Below is a small trained network, with its code and all its weights. Each question gives an input and a class and asks what happens when units are switched off, that is, made to give their printed mean instead of their output.

import numpy as np


def w(rows, s, z=0):
    codes = np.array(rows[::2]) - 128.0
    scale = np.full(codes.shape[1], s)
    scale[-1] = z or s
    return codes * scale


def norm(h):
    return h / np.sqrt((h * h).mean(-1, keepdims=True) + 1e-5)


def f(y):
    return y / 2 * (1 + np.tanh(0.7978845608 * (y + 0.044715 * y**3)))


def log_softmax(a):
    a = a - a.max(-1, keepdims=True)
    return a - np.log(np.exp(a).sum(-1, keepdims=True))


def net(x, mask):
    res = np.array(x, float).reshape(1, 6) / 4 @ E
    u = 0
    for l in range(4):
        y = f(norm(res) @ A[l][:, :-1].T + A[l][:, -1])
        res = res + np.where(mask[u : u + 7], y, B[l][:, -1]) @ B[l][:, :-1]
        u += 7
    return log_softmax(norm(res)[-1] @ U[:, :-1].T + U[:, -1])


A, B = {}, {}
E = w([
[138,115,120,62,88,155,84,101],'x0',
[118,117,95,152,189,134,90,68],'x1',
[170,63,151,120,173,157,124,160],'x2',
[122,65,145,153,88,112,141,92],'x3',
[170,128,113,102,134,2,104,122],'x4',
[106,115,66,157,102,133,78,175],'x5',
],0.0015)
A[0] = w([
[193,140,146,142,123,46,66,130,222],'0.n0',
[124,129,128,203,173,108,189,161,74],'0.n1',
[112,134,141,97,99,133,138,168,13],'0.n2',
[190,114,121,34,49,184,51,69,7],'0.n3',
[118,125,175,176,110,253,134,130,242],'0.n4',
[110,103,122,93,97,95,122,141,255],'0.n5',
[123,63,166,131,179,152,63,154,145],'0.n6',
],0.0033,0.00072)
B[0] = w([
[101,98,202,110,185,174,47,159,190],'0.n0',
[59,66,46,4,185,84,148,180,156],'0.n1',
[220,94,140,203,101,96,128,144,110],'0.n2',
[15,105,92,108,208,50,233,226,169],'0.n3',
[154,116,186,93,171,47,54,142,253],'0.n4',
[200,168,174,185,161,95,93,127,160],'0.n5',
[192,116,42,77,87,138,172,113,179],'0.n6',
],0.0026,0.0017)
A[1] = w([
[62,162,117,140,116,122,122,91,103],'1.n0',
[139,103,87,134,131,120,71,150,147],'1.n1',
[61,130,160,174,132,249,158,151,122],'1.n2',
[107,4,151,191,64,84,144,69,87],'1.n3',
[128,88,131,193,149,83,158,118,57],'1.n4',
[136,124,158,148,99,174,147,148,9],'1.n5',
[79,101,139,130,105,246,138,118,138],'1.n6',
],0.0035,0.0012)
B[1] = w([
[196,83,92,126,87,159,158,111,141],'1.n0',
[108,133,184,166,126,170,140,87,247],'1.n1',
[159,157,127,88,145,3,64,111,174],'1.n2',
[157,219,112,26,132,204,76,168,254],'1.n3',
[71,149,146,7,72,156,76,143,127],'1.n4',
[159,99,61,141,91,86,90,147,37],'1.n5',
[130,119,149,133,155,50,106,129,169],'1.n6',
],0.0033,0.00078)
A[2] = w([
[44,249,124,181,20,72,125,40,161],'2.n0',
[175,146,185,38,137,143,220,86,219],'2.n1',
[171,253,75,163,222,125,144,193,98],'2.n2',
[156,84,198,151,185,167,57,163,1],'2.n3',
[33,68,43,127,143,71,3,196,86],'2.n4',
[167,99,4,208,47,167,23,226,122],'2.n5',
[160,151,118,197,243,157,168,203,88],'2.n6',
],0.0021,0.00056)
B[2] = w([
[183,65,46,69,104,64,148,91,184],'2.n0',
[101,184,139,216,120,178,147,106,229],'2.n1',
[125,169,122,55,87,184,54,129,190],'2.n2',
[177,113,120,96,77,17,107,102,208],'2.n3',
[123,165,236,95,173,111,194,137,254],'2.n4',
[152,198,198,132,188,158,248,19,174],'2.n5',
[132,122,140,25,4,131,145,52,200],'2.n6',
],0.0028,0.00092)
A[3] = w([
[118,144,179,189,168,147,178,96,160],'3.n0',
[192,191,147,157,82,112,200,238,156],'3.n1',
[150,117,164,149,122,52,78,182,86],'3.n2',
[205,45,157,94,184,155,150,172,255],'3.n3',
[74,98,77,136,221,153,91,74,89],'3.n4',
[4,145,92,90,143,93,196,175,120],'3.n5',
[152,171,72,106,209,161,126,109,110],'3.n6',
],0.0031,0.00099)
B[3] = w([
[64,210,138,192,154,146,170,68,151],'3.n0',
[116,1,116,210,130,192,74,119,186],'3.n1',
[85,138,115,161,174,107,67,83,156],'3.n2',
[110,190,26,138,76,93,173,99,251],'3.n3',
[130,33,156,207,81,80,111,233,199],'3.n4',
[116,81,138,69,171,111,184,181,157],'3.n5',
[139,83,166,160,39,230,127,159,177],'3.n6',
],0.003,0.0019)
U = w([
[127,175,183,117,200,18,19,108,172],'0',
[50,84,143,55,180,101,204,221,127],'1',
[137,30,147,228,93,174,68,156,200],'2',
[159,189,146,39,83,229,67,152,218],'3',
[108,195,182,188,161,168,215,50,25],'4',
[206,115,2,105,82,85,174,85,2],'5',
],0.0081,0.00069)

Each question gives the input, the list of numbers given to net, and the class t.
The units are the neurons (one row each of A and B). Each row of codes is followed by its name. A weight is (code - 128) times the scale printed after its matrix; where a second scale follows, it is the last column's (A, B and U).
mask holds one flag per neuron, layer by layer. A switched-off neuron (its flag False) gives its mean, the last column of its row in B, instead of its output. The means were averaged over made-up inputs and are rounded, as every weight is.
A unit's drop is (log p(t) with every unit on - log p(t) with that unit switched off) / (log p(t) with every unit on - log p(t) with every unit switched off).
The circuit of an input: a set's keep is (log p(t) with only the set's units on - log p(t) with every unit switched off) / (log p(t) with every unit on - log p(t) with every unit switched off). Starting from the 12 units with the biggest drops (on a tie, the unit counted first), units are removed one at a time, each time the one whose removal leaves the highest keep (on an exact tie, the one counted first), for as long as the keep stays at least 0.8.
circuit, biggest first: the units of the circuit, biggest drop first
most important unit: the unit with the biggest drop
k most important neurons: the k neurons with the biggest drops, biggest first
k most important neurons of layer l: the k neurons of layer l with the biggest drops, biggest first
input [-8,6,5,8,3,4], class 1: circuit, biggest first -> [0.n1, 1.n4, 2.n4]
input [-2,-5,8,-6,-2,3], class 5: most important unit -> 3.n3
input [2,5,4,2,-2,6], class 4: circuit, biggest first -> [2.n5, 2.n4]
input [5,5,4,-2,5,-6], class 4: circuit, biggest first -> [0.n4, 2.n1, 1.n2]
input [-8,6,-8,-2,-6,2], class 1: circuit, biggest first -> [0.n1, 3.n5]
input [-5,3,7,8,1,5], class 3: circuit, biggest first -> [1.n3, 1.n4]
input [4,-4,-3,-4,-8,-8], class 0: circuit, biggest first -> [1.n2, 1.n6]
input [8,8,-1,-7,-5,6], class 1: 3 most important neurons -> [0.n3, 2.n4, 1.n3]
input [-2,2,8,4,-3,-3], class 5: circuit, biggest first -> [3.n3, 0.n6]
input [6,-6,-5,4,4,4], class 1: 3 most important neurons -> [0.n3, 3.n5, 3.n6]
input [-2,3,-2,-6,-1,8], class 4: circuit, biggest first -> [2.n5, 1.n3]
input [-7,6,-7,4,6,0], class 1: 2 most important neurons of layer 2 -> [2.n3, 2.n6]
input [1,3,0,-5,-5,4], class 0: 2 most important neurons -> [1.n3, 1.n2]
input [-8,2,1,8,-2,-8], class 1: 4 most important neurons -> [0.n1, 1.n4, 2.n5, 1.n1]
input [0,7,-6,-8,0,-1], class 3: most important neuron of layer 3 -> [3.n1]
input [5,0,-7,-6,-4,4], class 5: 3 most important neurons -> [2.n0, 1.n3, 0.n1]
input [-5,-3,8,6,-6,-5], class 5: 3 most important neurons -> [3.n3, 0.n0, 0.n6]
input [4,-2,-6,7,0,6], class 3: 4 most important neurons -> [1.n3, 0.n1, 3.n3, 0.n5]
input [4,0,7,2,2,-6], class 5: 2 most important neurons -> [3.n3, 2.n5]
input [-5,0,0,-1,0,-4], class 1: circuit, biggest first -> [0.n1]
input [-1,-1,-6,-1,-4,-4], class 5: 2 most important neurons -> [2.n0, 0.n0]
input [-4,-2,-8,1,-3,6], class 5: 2 most important neurons of layer 2 -> [2.n0, 2.n1]
